Here is a tiny trained network, its code and every weight. The questions are about switching its units off for an input and a target symbol, where a switched-off unit gives its printed mean instead of its output.

import numpy as np


def w(rows, s, z=0):
    codes = np.array(rows[::2]) - 128.0
    scale = np.full(codes.shape[1], s)
    scale[-1] = z or s
    return codes * scale


def norm(h):
    return h / np.sqrt((h * h).mean(-1, keepdims=True) + 1e-5)


def f(y):
    return np.maximum(y, 0)


def softmax(a):
    e = np.exp(a - a.max(-1, keepdims=True))
    return e / e.sum(-1, keepdims=True)


def log_softmax(a):
    a = a - a.max(-1, keepdims=True)
    return a - np.log(np.exp(a).sum(-1, keepdims=True))


def net(x, mask):
    ids = ['δεθμσφψ'.index(c) for c in x.split()]
    T = len(ids)
    res = E[ids] + P[:T]
    u = 0
    for l in range(2):
        q, k, v = (norm(res) @ M[l].T for M in (Q, K, V))
        z = softmax(np.where(np.tri(T) > 0, q @ k.T / 2**0.5, -1e9)) @ v
        res = res + np.where(mask[u], z, O[l][:, -1]) @ O[l][:, :-1]
        u += 1
        y = f(norm(res) @ A[l][:, :-1].T + A[l][:, -1])
        res = res + np.where(mask[u : u + 4], y, B[l][:, -1]) @ B[l][:, :-1]
        u += 4
    return log_softmax(norm(res)[-1] @ U[:, :-1].T + U[:, -1])


Q, K, V, O, A, B = {}, {}, {}, {}, {}, {}
E = w([
[122,129,128,158,163,69],'δ',
[133,131,143,3,156,140],'ε',
[114,88,80,142,113,127],'θ',
[108,157,125,163,204,140],'μ',
[62,125,122,108,111,80],'σ',
[109,92,157,150,148,129],'φ',
[216,174,114,159,64,55],'ψ',
],0.02)
P = w([
[112,148,116,193,104,168],'0',
[110,122,104,217,30,76],'1',
[137,121,79,196,145,137],'2',
[128,113,87,170,147,174],'3',
[69,132,170,168,2,70],'4',
[163,126,96,149,152,149],'5',
[119,35,107,152,161,120],'6',
[75,132,127,172,24,60],'7',
[195,107,89,145,162,115],'8',
[159,61,80,115,161,161],'9',
[61,179,143,154,31,92],'10',
[200,133,88,137,162,122],'11',
[151,115,67,142,217,223],'12',
],0.0074)
Q[0] = w([
[2,152,146,230,164,72],'L0H0',
[39,155,147,210,107,119],'L0H0',
],0.0089)
K[0] = w([
[254,109,136,135,184,121],'L0H0',
[176,42,182,112,144,122],'L0H0',
],0.0094)
V[0] = w([
[154,94,65,123,80,140],'L0H0',
[233,12,254,152,160,119],'L0H0',
],0.0067)
O[0] = w([
[80,70,25,155,1,194,1],'L0H0',
[122,80,209,111,56,158,115],'L0H0',
],0.0063,0.0018)
A[0] = w([
[211,133,177,234,87,55,2],'L0N0',
[138,152,128,178,188,171,135],'L0N1',
[49,79,114,143,167,2,103],'L0N2',
[95,189,98,101,74,37,24],'L0N3',
],0.0072,0.00098)
B[0] = w([
[236,87,194,78,158,213,204],'L0N0',
[138,156,192,190,79,143,231],'L0N1',
[116,254,91,86,120,221,253],'L0N2',
[24,65,122,93,43,156,179],'L0N3',
],0.0081,0.0053)
Q[1] = w([
[100,252,40,247,81,125],'L1H0',
[159,40,154,221,216,36],'L1H0',
],0.0029)
K[1] = w([
[222,171,12,3,124,182],'L1H0',
[52,132,155,118,36,143],'L1H0',
],0.0053)
V[1] = w([
[204,132,86,143,118,86],'L1H0',
[1,163,144,156,86,161],'L1H0',
],0.0073)
O[1] = w([
[244,167,121,80,87,109,6],'L1H0',
[19,163,134,135,83,141,207],'L1H0',
],0.011,0.0023)
A[1] = w([
[171,138,161,208,35,160,239],'L1N0',
[139,161,124,19,1,190,66],'L1N1',
[157,95,198,140,126,252,75],'L1N2',
[61,97,145,230,113,210,250],'L1N3',
],0.007,0.0013)
B[1] = w([
[148,71,212,2,46,53,177],'L1N0',
[159,143,141,147,201,31,184],'L1N1',
[90,100,107,152,95,198,203],'L1N2',
[167,25,60,160,150,12,254],'L1N3',
],0.0077,0.0079)
U = w([
[139,151,172,149,101,255,162],'δ',
[165,77,135,57,225,125,7],'ε',
[168,112,13,124,79,136,40],'θ',
[133,185,182,174,188,13,204],'μ',
[26,180,102,137,45,150,85],'σ',
[50,13,228,106,85,192,144],'φ',
[225,125,157,109,64,52,161],'ψ',
],0.0078,0.0022)

Each question gives the input, a string of symbols that net reads in full, and the target symbol t.
The units are the heads (2 rows each of Q, K, V and O) and the neurons (one row each of A and B). Each row of codes is followed by its name. A weight is (code - 128) times the scale printed after its matrix; where a second scale follows, it is the last column's (O, A, B and U).
mask holds one flag per unit, layer by layer, with each layer's heads first. A switched-off unit (its flag False) gives its mean, the last column of its rows in O or B, instead of its output. The means were averaged over made-up inputs and are rounded, as every weight is.
A unit's drop is (log p(t) with every unit on - log p(t) with that unit switched off) / (log p(t) with every unit on - log p(t) with every unit switched off).
most important unit: the unit with the biggest drop
k most important neurons: the k neurons with the biggest drops, biggest first
top k neurons in layer l: the k neurons of layer l with the biggest drops, biggest first
drop of u: that unit's drop, to one decimal
input μ μ φ σ φ σ δ ε, target σ: most important unit => L1N3
input δ μ σ ε θ δ δ σ σ, target σ: 3 most important neurons => L0N2, L0N3, L1N3
input μ μ δ ε θ ψ ε θ, target ψ: 3 most important neurons => L1N1, L1N0, L1N2
input μ ψ ψ ψ ψ σ μ μ σ ε μ φ σ, target μ: top 3 neurons in layer 1 => L1N1, L1N0, L1N2
input ψ ψ ε μ ε μ μ μ μ δ ε φ σ, target μ: top 2 neurons in layer 1 => L1N1, L1N2
input μ ψ μ μ ε σ μ φ μ σ δ, target σ: 3 most important neurons => L0N2, L0N3, L1N3
input μ ε μ σ μ σ σ μ, target σ: 3 most important neurons => L0N2, L1N1, L0N0
input μ φ ψ ψ ε μ ψ θ, target ψ: 2 most important neurons => L1N1, L1N0
input φ δ μ φ ε ε φ φ θ ψ μ, target ψ: top 2 neurons in layer 1 => L1N0, L1N3
input μ μ μ μ φ ε μ μ σ, target σ: top 3 neurons in layer 0 => L0N2, L0N3, L0N0
input μ ψ ψ μ μ, target ψ: drop of L1H0 => 0.6
input μ θ μ μ ε φ δ δ, target φ: drop of L0N0 => 0.7
input μ ψ ε μ μ φ μ μ, target φ: drop of L1N1 => 0.1
input δ σ μ δ φ δ, target δ: most important neuron => L0N0
input δ φ μ μ μ σ θ δ, target σ: 2 most important neurons => L0N2, L0N3
